Below is a small trained network, with its code and all its weights. Each question gives an input and a target symbol and asks what happens when units are switched off, that is, made to give their printed mean instead of their output.

import numpy as np


def w(rows, s, z=0):
    codes = np.array(rows[::2]) - 128.0
    scale = np.full(codes.shape[1], s)
    scale[-1] = z or s
    return codes * scale


def norm(h):
    return h / np.sqrt((h * h).mean(-1, keepdims=True) + 1e-5)


def f(y):
    return np.maximum(y, 0)


def softmax(a):
    e = np.exp(a - a.max(-1, keepdims=True))
    return e / e.sum(-1, keepdims=True)


def log_softmax(a):
    a = a - a.max(-1, keepdims=True)
    return a - np.log(np.exp(a).sum(-1, keepdims=True))


def net(x, mask):
    ids = ['βγδεζηθλξπφ'.index(c) for c in x.split()]
    T = len(ids)
    res = E[ids] + P[:T]
    u = 0
    for l in range(3):
        q, k, v = (norm(res) @ M[l].T for M in (Q, K, V))
        z = softmax(np.where(np.tri(T) > 0, q @ k.T / 3**0.5, -1e9)) @ v
        res = res + np.where(mask[u], z, O[l][:, -1]) @ O[l][:, :-1]
        u += 1
        y = f(norm(res) @ A[l][:, :-1].T + A[l][:, -1])
        res = res + np.where(mask[u : u + 4], y, B[l][:, -1]) @ B[l][:, :-1]
        u += 4
    return log_softmax(norm(res)[-1] @ U[:, :-1].T + U[:, -1])


Q, K, V, O, A, B = {}, {}, {}, {}, {}, {}
E = w([
[59,106,107,159],'β',
[3,112,134,152],'γ',
[55,199,152,95],'δ',
[44,136,141,100],'ε',
[11,144,53,149],'ζ',
[24,185,90,126],'η',
[69,131,138,174],'θ',
[50,141,141,125],'λ',
[90,161,86,94],'ξ',
[44,142,139,80],'π',
[23,208,93,113],'φ',
],0.0049)
P = w([
[154,144,140,160],'0',
[76,148,111,125],'1',
[80,168,77,128],'2',
[152,114,153,76],'3',
[4,110,196,94],'4',
[97,158,84,121],'5',
[164,96,156,97],'6',
[53,108,131,173],'7',
[110,162,80,135],'8',
[153,91,137,98],'9',
[84,188,235,153],'10',
[115,159,65,149],'11',
],0.017)
Q[0] = w([
[216,129,124,80],'L0H1',
[121,113,5,128],'L0H1',
[68,128,205,128],'L0H1',
],0.017)
K[0] = w([
[66,214,80,105],'L0H1',
[184,189,195,241],'L0H1',
[169,11,67,46],'L0H1',
],0.012)
V[0] = w([
[34,150,144,41],'L0H1',
[144,190,255,130],'L0H1',
[168,188,12,76],'L0H1',
],0.011)
O[0] = w([
[167,94,136,222,127],'L0H1',
[163,226,196,154,253],'L0H1',
[136,137,9,155,96],'L0H1',
],0.012,0.0047)
A[0] = w([
[219,104,99,70,84],'L0N1',
[251,130,115,93,173],'L0N2',
[116,157,68,123,2],'L0N3',
[226,62,148,133,87],'L0N4',
],0.02,0.0012)
B[0] = w([
[150,175,66,90,183],'L0N1',
[172,200,103,66,182],'L0N2',
[133,148,153,168,203],'L0N3',
[105,3,167,87,254],'L0N4',
],0.024,0.0047)
Q[1] = w([
[141,227,109,58],'L1H1',
[115,64,144,33],'L1H1',
[2,107,64,110],'L1H1',
],0.019)
K[1] = w([
[115,245,132,67],'L1H1',
[104,45,80,26],'L1H1',
[43,115,7,148],'L1H1',
],0.016)
V[1] = w([
[3,114,72,78],'L1H1',
[151,129,81,36],'L1H1',
[112,130,125,110],'L1H1',
],0.017)
O[1] = w([
[228,88,150,251,249],'L1H1',
[211,148,153,100,56],'L1H1',
[133,122,142,127,201],'L1H1',
],0.017,0.0017)
A[1] = w([
[81,190,227,88,10],'L1N1',
[11,2,34,19,251],'L1N2',
[133,120,166,232,181],'L1N3',
[167,26,124,15,12],'L1N4',
],0.011,0.0019)
B[1] = w([
[126,122,126,249,254],'L1N1',
[247,61,86,160,210],'L1N2',
[175,142,92,98,197],'L1N3',
[92,110,243,102,209],'L1N4',
],0.013,0.0076)
Q[2] = w([
[91,154,251,91],'L2H1',
[178,240,45,144],'L2H1',
[189,52,161,127],'L2H1',
],0.021)
K[2] = w([
[88,125,225,172],'L2H1',
[139,251,78,113],'L2H1',
[219,91,142,160],'L2H1',
],0.025)
V[2] = w([
[226,60,119,223],'L2H1',
[63,166,26,181],'L2H1',
[1,34,111,210],'L2H1',
],0.0095)
O[2] = w([
[161,213,200,59,157],'L2H1',
[157,2,142,118,2],'L2H1',
[212,80,208,174,32],'L2H1',
],0.0092,0.0052)
A[2] = w([
[229,59,14,31,69],'L2N1',
[188,170,35,8,4],'L2N2',
[30,75,123,152,45],'L2N3',
[241,117,114,180,168],'L2N4',
],0.016,0.003)
B[2] = w([
[127,253,153,153,229],'L2N1',
[246,140,162,103,184],'L2N2',
[162,117,134,61,255],'L2N3',
[134,78,74,97,238],'L2N4',
],0.028,0.0065)
U = w([
[251,209,122,95,124],'β',
[110,60,203,255,146],'γ',
[60,134,128,36,3],'δ',
[29,163,225,100,74],'ε',
[119,44,65,96,136],'ζ',
[139,16,199,83,183],'η',
[194,40,31,216,78],'θ',
[89,195,244,232,2],'λ',
[53,205,11,177,228],'ξ',
[36,142,169,62,53],'π',
[93,69,53,62,96],'φ',
],0.0087,0.0025)

Each question gives the input, a string of symbols that net reads in full, and the target symbol t.
The units are the heads (3 rows each of Q, K, V and O) and the neurons (one row each of A and B). Each row of codes is followed by its name. A weight is (code - 128) times the scale printed after its matrix; where a second scale follows, it is the last column's (O, A, B and U).
mask holds one flag per unit, layer by layer, with each layer's heads first. A switched-off unit (its flag False) gives its mean, the last column of its rows in O or B, instead of its output. The means were averaged over made-up inputs and are rounded, as every weight is.
A unit's drop is (log p(t) with every unit on - log p(t) with that unit switched off) / (log p(t) with every unit on - log p(t) with every unit switched off).
The circuit of an input: a set's keep is (log p(t) with only the set's units on - log p(t) with every unit switched off) / (log p(t) with every unit on - log p(t) with every unit switched off). Starting from the 12 units with the biggest drops (on a tie, the unit counted first), units are removed one at a time, each time the one whose removal leaves the highest keep (on an exact tie, the one counted first), for as long as the keep stays at least 0.8.
circuit, biggest first: the units of the circuit, biggest drop first
most important unit: the unit with the biggest drop
k most important neurons: the k neurons with the biggest drops, biggest first
top k neurons in layer l: the k neurons of layer l with the biggest drops, biggest first
input θ ξ δ, target θ: circuit, biggest first => (L1H1, L0N4, L2H1, L0N2)
input θ η γ θ θ ζ θ ζ, target γ: top 2 neurons in layer 2 => (L2N3, L2N2)
input ξ θ β β ξ ξ θ δ β ξ ξ, target ξ: circuit, biggest first => (L0H1, L1H1, L0N4)
input θ ζ θ ζ β β θ π ξ, target θ: top neuron in layer 1 => (L1N1)
input ξ λ γ θ, target η: circuit, biggest first => (L0N4, L0H1)
input λ β ξ γ, target η: circuit, biggest first => (L0N4, L0H1)
input ξ ξ φ ξ φ ζ, target ξ: circuit, biggest first => (L0N3, L0N4, L2H1, L1H1)
input β φ ξ η ζ ξ β λ ζ ξ γ, target ξ: 2 most important neurons => (L0N4, L1N4)
input η β β ξ β ξ β λ β, target η: circuit, biggest first => (L2H1, L1H1, L0N3)
input ξ ξ β, target ξ: 2 most important neurons => (L0N3, L0N4)
input λ ξ β δ ζ φ ζ φ ξ ξ β, target ξ: circuit, biggest first => (L0H1, L0N4, L1H1)
input λ β ξ ξ β ξ β λ ξ, target λ: 3 most important neurons => (L1N2, L1N1, L2N4)
input ξ ξ β δ β δ ξ γ, target ξ: 2 most important neurons => (L0N4, L0N1)
input β β ξ ξ ξ ξ θ θ, target γ: most important unit => L0H1
input θ θ γ ξ θ φ γ λ, target λ: top 3 neurons in layer 0 => (L0N4, L0N3, L0N1)
input λ π ξ η β ε δ β, target η: 2 most important neurons => (L2N3, L0N4)
input ξ β ξ β γ θ δ ξ, target η: 3 most important neurons => (L2N3, L2N1, L2N4)
input ξ ξ λ ζ λ ξ β ζ ξ ξ π, target ξ: 3 most important neurons => (L0N4, L1N4, L0N1)
input β θ β ξ β γ ζ η, target θ: 2 most important neurons => (L2N1, L0N3)
input π ξ λ θ ξ φ η β ξ δ η, target η: 2 most important neurons => (L2N3, L2N1)
input δ γ ξ θ ξ β θ ε λ θ ξ, target γ: 2 most important neurons => (L0N4, L1N1)
input γ η ξ γ ε, target λ: top neuron in layer 0 => (L0N4)
input η γ ξ γ γ ζ, target η: 3 most important neurons => (L0N2, L0N1, L0N3)
input ξ η θ, target ξ: top 2 neurons in layer 0 => (L0N3, L0N4)
input θ ξ γ ξ β β, target θ: top 3 neurons in layer 2 => (L2N4, L2N1, L2N3)
input ξ ξ ε β ε ξ ξ θ ξ, target ξ: 2 most important neurons => (L0N4, L0N3)
input ξ δ φ, target ξ: 2 most important neurons => (L0N3, L0N4)
input ξ γ γ ξ λ ξ ξ φ, target ξ: 4 most important neurons => (L0N4, L0N2, L0N1, L1N1)
input φ β θ β ε, target β: most important unit => L1H1
input γ θ ε, target γ: top 3 neurons in layer 1 => (L1N1, L1N2, L1N4)
